Below are the code and all the weights of a small trained network. Each question names an input and a class and asks about switching units off, where a switched-off unit gives its printed mean instead of its output.

import numpy as np


def w(rows, s, z=0):
    codes = np.array(rows[::2]) - 128.0
    scale = np.full(codes.shape[1], s)
    scale[-1] = z or s
    return codes * scale


def norm(h):
    return h / np.sqrt((h * h).mean(-1, keepdims=True) + 1e-5)


def f(y):
    return np.maximum(y, 0)


def log_softmax(a):
    a = a - a.max(-1, keepdims=True)
    return a - np.log(np.exp(a).sum(-1, keepdims=True))


def net(x, mask):
    res = np.array(x, float).reshape(1, 4) / 4 @ E
    u = 0
    for l in range(2):
        y = f(norm(res) @ A[l][:, :-1].T + A[l][:, -1])
        res = res + np.where(mask[u : u + 11], y, B[l][:, -1]) @ B[l][:, :-1]
        u += 11
    return log_softmax(norm(res)[-1] @ U[:, :-1].T + U[:, -1])


A, B = {}, {}
E = w([
[125,254,108,196,61,98,90],'x0',
[127,129,131,128,125,130,130],'x1',
[113,192,122,45,127,73,193],'x2',
[106,61,172,54,62,59,48],'x3',
],0.00075)
A[0] = w([
[133,181,151,64,123,102,199,7],'0.n1',
[104,197,112,75,148,140,231,114],'0.n2',
[192,206,43,133,211,153,184,115],'0.n3',
[109,177,165,35,141,127,199,47],'0.n4',
[196,105,120,234,166,253,91,129],'0.n5',
[100,167,147,6,108,65,145,132],'0.n6',
[118,230,15,218,44,137,138,106],'0.n7',
[124,43,164,195,101,217,56,46],'0.n8',
[132,83,79,111,242,194,203,130],'0.n9',
[143,12,178,21,129,76,62,99],'0.n10',
[102,6,128,64,204,139,159,109],'0.n11',
],0.002,0.0021)
B[0] = w([
[124,84,30,153,248,11,2,150],'0.n1',
[84,54,78,157,142,79,115,222],'0.n2',
[74,86,137,175,89,135,146,239],'0.n3',
[140,98,80,141,217,87,57,178],'0.n4',
[77,87,79,118,135,56,149,242],'0.n5',
[138,81,107,180,150,122,76,242],'0.n6',
[173,136,204,38,142,156,102,255],'0.n7',
[147,127,61,133,201,26,103,182],'0.n8',
[137,188,208,101,112,160,140,246],'0.n9',
[76,162,120,149,74,148,213,255],'0.n10',
[186,217,150,113,160,149,72,244],'0.n11',
],0.0031,0.0018)
A[1] = w([
[99,76,110,102,2,145,163,32],'1.n1',
[141,150,121,115,41,82,79,96],'1.n2',
[118,102,138,132,187,146,199,104],'1.n3',
[104,142,53,161,99,84,125,160],'1.n4',
[202,70,50,174,152,115,92,59],'1.n5',
[192,200,221,93,116,182,87,66],'1.n6',
[226,130,202,44,147,203,130,49],'1.n7',
[155,154,37,109,181,72,116,82],'1.n8',
[75,114,137,172,102,166,212,6],'1.n9',
[157,80,28,168,178,97,76,58],'1.n10',
[115,194,161,159,147,155,151,82],'1.n11',
],0.0032,0.0023)
B[1] = w([
[112,130,71,253,24,189,215,165],'1.n1',
[123,132,111,154,137,172,188,221],'1.n2',
[138,147,119,121,60,120,105,206],'1.n3',
[158,106,153,102,168,147,128,248],'1.n4',
[66,119,93,82,169,65,102,187],'1.n5',
[223,187,222,83,210,173,91,229],'1.n6',
[218,225,206,140,144,174,77,205],'1.n7',
[99,69,93,135,109,105,98,237],'1.n8',
[125,120,69,239,10,230,240,164],'1.n9',
[78,131,109,45,150,39,98,249],'1.n10',
[117,67,112,121,103,119,112,180],'1.n11',
],0.0041,0.0018)
U = w([
[15,15,8,19,245,2,8,253],'0',
[252,243,246,44,224,242,21,68],'1',
[51,64,25,235,6,246,240,52],'2',
],0.0058,0.0015)

Each question gives the input, the list of numbers given to net, and the class t.
The units are the neurons (one row each of A and B). Each row of codes is followed by its name. A weight is (code - 128) times the scale printed after its matrix; where a second scale follows, it is the last column's (A, B and U).
mask holds one flag per neuron, layer by layer. A switched-off neuron (its flag False) gives its mean, the last column of its row in B, instead of its output. The means were averaged over made-up inputs and are rounded, as every weight is.
A unit's drop is (log p(t) with every unit on - log p(t) with that unit switched off) / (log p(t) with every unit on - log p(t) with every unit switched off).
The circuit of an input: a set's keep is (log p(t) with only the set's units on - log p(t) with every unit switched off) / (log p(t) with every unit on - log p(t) with every unit switched off). Starting from the 12 units with the biggest drops (on a tie, the unit counted first), units are removed one at a time, each time the one whose removal leaves the highest keep (on an exact tie, the one counted first), for as long as the keep stays at least 0.8.
circuit, biggest first: the units of the circuit, biggest drop first
k most important neurons: the k neurons with the biggest drops, biggest first
top k neurons in layer l: the k neurons of layer l with the biggest drops, biggest first
drop when u is switched off: that unit's drop, to one decimal
input [6,-5,-3,-8], class 2: top 2 neurons in layer 0 => [0.n3, 0.n11]
input [-8,8,2,3], class 1: circuit, biggest first => [0.n11]
input [-8,-1,-2,8], class 1: 4 most important neurons => [0.n11, 0.n5, 0.n2, 0.n3]
input [7,6,7,8], class 2: circuit, biggest first => [1.n6, 1.n2, 1.n10]
input [7,4,6,6], class 1: circuit, biggest first => [0.n5, 1.n10]
input [6,-8,1,7], class 2: top 2 neurons in layer 0 => [0.n11, 0.n9]
input [4,1,5,-5], class 0: 4 most important neurons => [0.n10, 0.n2, 1.n6, 1.n7]
input [4,4,-5,-4], class 0: 2 most important neurons => [0.n10, 0.n5]
input [-8,-4,7,3], class 1: 3 most important neurons => [0.n5, 0.n11, 0.n8]
input [-3,8,-6,-5], class 0: top 3 neurons in layer 0 => [0.n8, 0.n5, 0.n10]
input [4,6,-6,-5], class 0: 2 most important neurons => [0.n5, 0.n10]
input [6,5,8,-7], class 0: 2 most important neurons => [0.n10, 0.n2]
input [0,-5,7,-7], class 0: 4 most important neurons => [0.n1, 0.n10, 0.n4, 0.n2]
input [0,6,-5,-4], class 0: top neuron in layer 0 => [0.n8]
input [-6,1,3,2], class 1: drop when 0.n11 is switched off => 2.1
input [8,-7,-8,-2], class 0: drop when 0.n9 is switched off => 2.8
input [8,-3,6,6], class 1: drop when 0.n5 is switched off => 2.1
input [4,-8,8,-7], class 0: drop when 0.n10 is switched off => 1.3
